Below are the code and all the weights of a small trained network. Each question names an input and a class and asks about switching units off, where a switched-off unit gives its printed mean instead of its output.

import numpy as np


def w(rows, s, z=0):
    codes = np.array(rows[::2]) - 128.0
    scale = np.full(codes.shape[1], s)
    scale[-1] = z or s
    return codes * scale


def norm(h):
    return h / np.sqrt((h * h).mean(-1, keepdims=True) + 1e-5)


def f(y):
    return np.maximum(y, 0)


def log_softmax(a):
    a = a - a.max(-1, keepdims=True)
    return a - np.log(np.exp(a).sum(-1, keepdims=True))


def net(x, mask):
    res = np.array(x, float).reshape(1, 6) / 4 @ E
    u = 0
    for l in range(3):
        y = f(norm(res) @ A[l][:, :-1].T + A[l][:, -1])
        res = res + np.where(mask[u : u + 12], y, B[l][:, -1]) @ B[l][:, :-1]
        u += 12
    return log_softmax(norm(res)[-1] @ U[:, :-1].T + U[:, -1])


A, B = {}, {}
E = w([
[138,189,145,147,98,94],'x0',
[129,137,105,236,95,109],'x1',
[217,119,207,135,144,100],'x2',
[76,99,212,40,4,252],'x3',
[62,40,114,161,188,133],'x4',
[156,81,82,118,76,92],'x5',
],0.0016)
A[0] = w([
[100,112,112,119,178,150,67],'L0N1',
[205,174,144,155,128,53,116],'L0N2',
[90,127,103,100,205,154,79],'L0N3',
[119,160,151,119,125,126,84],'L0N4',
[176,112,183,63,4,153,50],'L0N5',
[134,124,120,119,180,143,123],'L0N6',
[128,160,79,167,167,90,53],'L0N7',
[97,133,99,102,181,152,89],'L0N8',
[91,90,101,148,203,177,6],'L0N9',
[122,121,165,172,66,86,82],'L0N10',
[144,207,187,122,120,143,35],'L0N11',
[147,98,159,79,175,112,42],'L0N12',
],0.0028,0.002)
B[0] = w([
[143,96,147,183,124,156,148],'L0N1',
[2,99,98,100,103,186,232],'L0N2',
[173,83,155,207,90,146,169],'L0N3',
[149,141,143,131,129,134,137],'L0N4',
[81,189,76,235,214,95,250],'L0N5',
[125,102,145,161,140,144,164],'L0N6',
[75,180,121,146,140,75,191],'L0N7',
[159,102,144,195,100,124,158],'L0N8',
[110,68,160,228,165,209,156],'L0N9',
[175,75,143,190,115,163,157],'L0N10',
[180,200,166,174,148,159,158],'L0N11',
[208,69,160,69,150,138,145],'L0N12',
],0.0024,0.0016)
A[1] = w([
[59,165,98,186,71,105,159],'L1N1',
[118,110,79,164,170,75,62],'L1N2',
[105,34,70,126,117,91,162],'L1N3',
[113,167,69,177,184,69,29],'L1N4',
[150,81,167,70,174,114,33],'L1N5',
[50,125,148,105,105,141,53],'L1N6',
[127,197,117,30,152,95,189],'L1N7',
[186,137,44,90,61,91,20],'L1N8',
[143,107,147,75,167,130,75],'L1N9',
[21,141,140,96,76,175,6],'L1N10',
[5,103,136,75,94,172,44],'L1N11',
[147,83,169,53,187,108,30],'L1N12',
],0.0028,0.002)
B[1] = w([
[190,61,170,63,164,123,250],'L1N1',
[94,233,177,135,115,122,192],'L1N2',
[147,246,200,144,141,162,232],'L1N3',
[44,232,95,172,148,6,201],'L1N4',
[226,86,125,75,194,136,145],'L1N5',
[93,130,65,88,97,161,155],'L1N6',
[128,29,160,244,101,146,207],'L1N7',
[214,56,68,51,20,74,151],'L1N8',
[183,98,116,123,156,126,144],'L1N9',
[56,126,67,15,62,180,177],'L1N10',
[45,144,17,69,105,166,197],'L1N11',
[212,99,110,91,175,139,150],'L1N12',
],0.0024,0.0019)
A[2] = w([
[163,71,189,18,224,111,25],'L2N1',
[152,252,191,122,109,151,5],'L2N2',
[126,85,159,174,86,117,45],'L2N3',
[106,116,94,160,180,132,112],'L2N4',
[199,154,30,89,65,78,56],'L2N5',
[88,123,137,102,110,143,73],'L2N6',
[112,172,80,171,197,42,36],'L2N7',
[139,84,74,149,164,59,75],'L2N8',
[100,92,59,158,180,146,98],'L2N9',
[181,157,141,127,123,83,111],'L2N10',
[163,131,159,175,197,99,153],'L2N11',
[121,83,196,64,110,155,118],'L2N12',
],0.0042,0.0024)
B[2] = w([
[238,119,8,146,182,160,178],'L2N1',
[187,195,253,97,163,141,176],'L2N2',
[159,109,116,185,87,110,144],'L2N3',
[119,113,178,144,196,101,189],'L2N4',
[122,17,239,28,170,39,178],'L2N5',
[124,141,87,109,104,134,158],'L2N6',
[76,243,5,173,100,20,253],'L2N7',
[127,207,158,124,103,139,194],'L2N8',
[121,124,228,119,180,107,188],'L2N9',
[71,101,128,98,138,148,174],'L2N10',
[110,132,61,86,79,133,249],'L2N11',
[144,175,54,152,129,93,199],'L2N12',
],0.0039,0.0026)
U = w([
[161,38,176,26,81,27,68],'0',
[186,233,249,107,97,178,117],'1',
[64,227,55,181,160,2,249],'2',
[164,56,145,243,29,141,2],'3',
[57,40,181,185,235,172,8],'4',
[249,94,31,102,203,170,159],'5',
[13,118,56,37,52,230,206],'6',
],0.009,0.002)

Each question gives the input, the list of numbers given to net, and the class t.
The units are the neurons (one row each of A and B). Each row of codes is followed by its name. A weight is (code - 128) times the scale printed after its matrix; where a second scale follows, it is the last column's (A, B and U).
mask holds one flag per neuron, layer by layer. A switched-off neuron (its flag False) gives its mean, the last column of its row in B, instead of its output. The means were averaged over made-up inputs and are rounded, as every weight is.
A unit's drop is (log p(t) with every unit on - log p(t) with that unit switched off) / (log p(t) with every unit on - log p(t) with every unit switched off).
The circuit of an input: a set's keep is (log p(t) with only the set's units on - log p(t) with every unit switched off) / (log p(t) with every unit on - log p(t) with every unit switched off). Starting from the 12 units with the biggest drops (on a tie, the unit counted first), units are removed one at a time, each time the one whose removal leaves the highest keep (on an exact tie, the one counted first), for as long as the keep stays at least 0.8.
units of the circuit, in order: the units of the circuit, biggest drop first
unit that matters most: the unit with the biggest drop
k most important neurons: the k neurons with the biggest drops, biggest first
k most important neurons of layer l: the k neurons of layer l with the biggest drops, biggest first
drop when u is switched off: that unit's drop, to one decimal
input [-7,-6,6,6,-7,1], class 5: 2 most important neurons of layer 2 -> (L2N1, L2N12)
input [7,2,2,5,1,5], class 3: 2 most important neurons -> (L1N3, L2N7)
input [-8,7,1,1,-7,7], class 0: units of the circuit, in order -> (L2N5)
input [-2,1,-4,0,-2,-8], class 4: units of the circuit, in order -> (L2N7, L2N11)
input [6,6,-3,4,-1,7], class 0: units of the circuit, in order -> (L2N5, L1N1, L2N7)
input [0,7,-2,6,-7,1], class 1: units of the circuit, in order -> (L2N2, L2N7)
input [2,-2,8,3,3,-7], class 5: units of the circuit, in order -> (L2N1, L1N3)
input [5,2,4,5,1,4], class 3: 2 most important neurons of layer 0 -> (L0N10, L0N5)
input [7,2,3,-1,3,7], class 0: 2 most important neurons of layer 0 -> (L0N5, L0N9)
input [-2,-3,-2,0,2,0], class 4: 2 most important neurons -> (L2N7, L1N1)
input [-1,3,-7,-1,1,-7], class 4: 2 most important neurons -> (L0N5, L0N9)
input [6,-3,-7,1,4,-6], class 6: units of the circuit, in order -> (L1N10, L2N7)
input [0,-1,-1,-1,8,5], class 4: 2 most important neurons -> (L0N5, L1N4)
input [7,6,5,4,5,0], class 3: unit that matters most -> L2N7
input [3,-1,7,-4,-1,7], class 0: 2 most important neurons of layer 2 -> (L2N5, L2N12)
input [4,-6,5,-4,4,-8], class 5: 2 most important neurons of layer 0 -> (L0N5, L0N12)
input [-5,4,-1,2,5,4], class 4: 2 most important neurons of layer 2 -> (L2N7, L2N9)
input [-8,-5,4,6,5,-8], class 5: drop when L2N1 is switched off -> 0.4
input [5,5,-8,2,-2,7], class 0: drop when L2N5 is switched off -> 0.4
input [5,-6,6,3,8,-3], class 5: drop when L2N8 is switched off -> 0.0
input [7,5,-5,2,1,7], class 0: unit that matters most -> L2N5
input [-2,3,-6,-1,5,-7], class 4: 2 most important neurons of layer 0 -> (L0N9, L0N5)
input [-5,-7,-1,-1,0,6], class 5: drop when L2N1 is switched off -> 0.1
